Below are the code and all the weights of a small trained network. Each question names an input and a target symbol and asks about switching units off, where a switched-off unit gives its printed mean instead of its output.

import numpy as np


def w(rows, s, z=0):
    codes = np.array(rows[::2]) - 128.0
    scale = np.full(codes.shape[1], s)
    scale[-1] = z or s
    return codes * scale


def f(y):
    return y / 2 * (1 + np.tanh(0.7978845608 * (y + 0.044715 * y**3)))


def softmax(a):
    e = np.exp(a - a.max(-1, keepdims=True))
    return e / e.sum(-1, keepdims=True)


def log_softmax(a):
    a = a - a.max(-1, keepdims=True)
    return a - np.log(np.exp(a).sum(-1, keepdims=True))


def net(x, mask):
    ids = ['ΓΣΨΩαβεζηθμξτ'.index(c) for c in x.split()]
    T = len(ids)
    res = E[ids] + P[:T]
    u = 0
    for l in range(2):
        q, k, v = (res @ M[l].T for M in (Q, K, V))
        z = softmax(np.where(np.tri(T) > 0, q @ k.T / 2**0.5, -1e9)) @ v
        res = res + np.where(mask[u], z, O[l][:, -1]) @ O[l][:, :-1]
        u += 1
        y = f(res @ A[l][:, :-1].T + A[l][:, -1])
        res = res + np.where(mask[u : u + 8], y, B[l][:, -1]) @ B[l][:, :-1]
        u += 8
    return log_softmax(res[-1] @ U[:, :-1].T + U[:, -1])


Q, K, V, O, A, B = {}, {}, {}, {}, {}, {}
E = w([
[52,113,244,103,154,129,75,110,39,143],'Γ',
[150,157,135,76,131,209,98,194,102,125],'Σ',
[170,126,194,111,220,127,235,138,151,99],'Ψ',
[180,120,140,33,135,27,152,154,194,69],'Ω',
[18,48,30,151,40,132,174,194,201,104],'α',
[107,135,197,85,209,173,92,152,35,99],'β',
[210,121,247,190,86,70,183,123,152,88],'ε',
[117,140,196,73,171,168,181,117,143,211],'ζ',
[192,147,249,131,181,125,197,129,131,114],'η',
[152,121,142,174,14,185,111,167,157,117],'θ',
[86,93,178,127,114,167,81,156,108,79],'μ',
[196,127,128,116,144,125,176,137,123,108],'ξ',
[144,103,111,159,120,214,186,143,137,152],'τ',
],0.016)
P = w([
[29,161,165,199,173,98,80,190,169,156],'0',
[119,165,95,147,91,128,213,130,157,137],'1',
[97,101,162,58,166,221,95,63,241,155],'2',
[201,100,143,137,136,87,39,180,163,238],'3',
[133,143,109,143,57,158,194,120,94,124],'4',
[120,100,163,83,113,215,68,45,197,132],'5',
[176,88,123,207,158,134,64,148,162,227],'6',
[157,121,129,115,31,177,193,123,67,102],'7',
[148,107,165,56,94,234,58,53,177,122],'8',
[167,100,128,209,198,105,82,133,202,178],'9',
[188,101,151,66,10,183,197,144,59,94],'10',
[137,99,177,61,90,213,88,46,221,137],'11',
],0.011)
Q[0] = w([
[201,90,177,95,116,129,115,153,86,126],'0.h0',
[100,40,196,3,57,246,241,111,168,43],'0.h0',
],0.014)
K[0] = w([
[198,64,133,141,156,130,106,136,114,156],'0.h0',
[122,83,164,16,35,153,251,135,24,71],'0.h0',
],0.015)
V[0] = w([
[103,2,178,154,171,191,158,117,197,89],'0.h0',
[142,131,138,178,195,174,88,152,80,66],'0.h0',
],0.012)
O[0] = w([
[225,85,78,145,105,119,44,121,27,176,255],'0.h0',
[146,66,145,7,213,79,189,214,254,134,149],'0.h0',
],0.0055,0.006)
A[0] = w([
[149,132,204,119,125,137,41,61,192,147,142],'0.n0',
[150,159,87,138,199,71,41,123,201,145,171],'0.n1',
[100,196,130,79,92,168,128,59,158,54,120],'0.n2',
[142,185,47,92,145,122,245,123,47,132,50],'0.n3',
[98,106,74,102,92,141,64,85,178,119,4],'0.n4',
[147,141,137,119,119,137,162,32,137,123,107],'0.n5',
[134,104,121,118,141,157,8,129,192,129,104],'0.n6',
[133,111,174,127,183,120,67,107,145,142,104],'0.n7',
],0.011,0.0034)
B[0] = w([
[83,107,52,89,215,164,161,170,115,141,255],'0.n0',
[89,114,137,200,95,185,110,132,76,155,181],'0.n1',
[77,221,179,143,2,187,93,116,202,173,176],'0.n2',
[185,101,76,39,159,220,170,35,229,141,155],'0.n3',
[155,179,131,85,239,207,136,127,39,139,159],'0.n4',
[126,200,101,140,143,191,104,100,14,119,161],'0.n5',
[168,158,133,165,175,69,216,107,116,114,234],'0.n6',
[169,159,69,168,43,149,162,124,163,109,209],'0.n7',
],0.0091,0.0088)
Q[1] = w([
[176,93,135,190,93,86,149,224,142,238],'1.h0',
[185,70,153,251,95,13,72,151,170,135],'1.h0',
],0.02)
K[1] = w([
[190,134,60,185,178,53,63,156,169,249],'1.h0',
[80,203,95,246,236,108,100,119,207,128],'1.h0',
],0.018)
V[1] = w([
[146,47,69,59,217,172,49,72,194,61],'1.h0',
[75,117,38,149,47,212,53,254,228,125],'1.h0',
],0.0097)
O[1] = w([
[127,185,110,174,134,65,196,127,131,160,1],'1.h0',
[210,114,94,1,46,91,149,167,45,198,232],'1.h0',
],0.0095,0.0039)
A[1] = w([
[121,100,57,51,104,179,112,150,136,120,147],'1.n0',
[104,81,84,84,67,240,82,166,172,100,131],'1.n1',
[82,14,115,60,135,120,72,186,134,146,137],'1.n2',
[53,191,240,193,189,102,16,157,26,140,123],'1.n3',
[108,129,41,79,68,77,144,45,147,2,18],'1.n4',
[134,145,168,133,115,83,157,120,27,192,3],'1.n5',
[118,123,196,115,176,71,194,210,194,138,92],'1.n6',
[67,142,89,81,224,171,75,208,84,126,157],'1.n7',
],0.0091,0.0035)
B[1] = w([
[138,62,117,219,89,180,142,153,179,94,252],'1.n0',
[67,181,82,153,166,6,149,107,138,166,254],'1.n1',
[163,182,197,83,196,190,86,149,84,163,204],'1.n2',
[189,116,55,44,35,139,111,220,102,80,161],'1.n3',
[116,179,130,93,252,93,13,149,110,42,133],'1.n4',
[103,123,227,80,160,73,126,175,121,3,167],'1.n5',
[57,31,139,86,100,85,30,97,59,131,152],'1.n6',
[178,123,168,137,103,97,115,82,142,136,201],'1.n7',
],0.011,0.017)
U = w([
[78,198,52,76,82,158,119,127,45,143,125],'Γ',
[64,145,152,120,122,91,206,194,193,123,69],'Σ',
[96,131,228,224,189,29,180,108,209,99,26],'Ψ',
[157,156,101,136,144,12,89,98,174,107,78],'Ω',
[74,133,20,236,200,80,182,218,23,104,4],'α',
[29,88,116,89,134,98,143,101,103,143,170],'β',
[150,163,204,186,72,58,147,51,70,74,78],'ε',
[4,223,161,158,120,200,194,115,71,152,124],'ζ',
[56,123,179,200,105,187,91,148,194,66,96],'η',
[60,156,168,249,27,86,142,118,112,144,66],'θ',
[136,162,184,240,182,106,66,188,90,190,251],'μ',
[129,225,93,92,233,52,215,116,75,105,70],'ξ',
[223,56,53,164,111,87,165,64,112,164,205],'τ',
],0.004,0.0034)

Each question gives the input, a string of symbols that net reads in full, and the target symbol t.
The units are the heads (2 rows each of Q, K, V and O) and the neurons (one row each of A and B). Each row of codes is followed by its name. A weight is (code - 128) times the scale printed after its matrix; where a second scale follows, it is the last column's (O, A, B and U).
mask holds one flag per unit, layer by layer, with each layer's heads first. A switched-off unit (its flag False) gives its mean, the last column of its rows in O or B, instead of its output. The means were averaged over made-up inputs and are rounded, as every weight is.
A unit's drop is (log p(t) with every unit on - log p(t) with that unit switched off) / (log p(t) with every unit on - log p(t) with every unit switched off).
The circuit of an input: a set's keep is (log p(t) with only the set's units on - log p(t) with every unit switched off) / (log p(t) with every unit on - log p(t) with every unit switched off). Starting from the 12 units with the biggest drops (on a tie, the unit counted first), units are removed one at a time, each time the one whose removal leaves the highest keep (on an exact tie, the one counted first), for as long as the keep stays at least 0.8.
circuit, biggest first: the units of the circuit, biggest drop first
most important unit: the unit with the biggest drop
top k neurons in layer l: the k neurons of layer l with the biggest drops, biggest first
input α Σ μ α ζ μ, target Γ: circuit, biggest first => (1.n3, 0.h0, 0.n4)
input β η Σ Γ τ Σ τ α μ μ ξ, target ξ: most important unit => 0.n3
input Ω ξ μ η ζ η ζ θ η ε Σ θ, target Σ: top 3 neurons in layer 0 => (0.n6, 0.n2, 0.n3)
input μ Ψ ζ ζ μ μ θ η θ, target η: top 2 neurons in layer 1 => (1.n1, 1.n3)
input α η μ θ μ η η α, target α: circuit, biggest first => (1.n1, 1.n7)
input Ψ τ Σ ξ α τ, target ε: circuit, biggest first => (1.n5, 1.h0, 0.h0, 0.n3)
input η θ μ η θ τ η ζ τ Σ ζ τ, target Γ: top 2 neurons in layer 0 => (0.n3, 0.n5)
input η μ θ τ ζ η τ Ψ β, target α: circuit, biggest first => (1.h0, 0.n3, 1.n3)
input α τ μ ξ β ε θ μ μ Γ η ε, target η: circuit, biggest first => (1.h0, 0.n0)
input τ η μ, target η: top 2 neurons in layer 0 => (0.n3, 0.n2)
input Γ η μ Σ θ η η Ψ Σ, target α: top 4 neurons in layer 0 => (0.n3, 0.n6, 0.n2, 0.n7)
input η ζ Σ Ω Ψ, target Ψ: circuit, biggest first => (0.n3, 1.h0)
input β θ Ω Σ μ ε μ Γ β Σ μ ε, target τ: top 4 neurons in layer 1 => (1.n5, 1.n1, 1.n2, 1.n4)
input Ω β η, target β: most important unit => 1.n6
input Σ ζ η μ τ η, target ξ: circuit, biggest first => (0.n3, 1.h0, 1.n0)
input Σ θ β Ω, target μ: circuit, biggest first => (0.n1, 1.h0, 1.n2)
input Ψ Ψ Γ, target α: circuit, biggest first => (1.h0, 0.n3, 1.n3, 0.n0)
input Σ μ Σ ξ α Ω, target ε: circuit, biggest first => (1.n5, 0.h0, 1.h0, 0.n6)
input β ε τ η η ξ μ θ, target θ: top 4 neurons in layer 0 => (0.n0, 0.n6, 0.n2, 0.n7)
input τ β Ψ, target β: circuit, biggest first => (1.n6, 0.h0)
input η θ μ θ α ζ α β Γ ζ η, target η: circuit, biggest first => (1.h0)
input μ μ μ β ξ Ψ τ Ω β θ μ η, target τ: top 2 neurons in layer 1 => (1.n5, 1.n2)
input μ η μ τ β Γ ζ ξ Γ, target ζ: top 2 neurons in layer 0 => (0.n3, 0.n7)
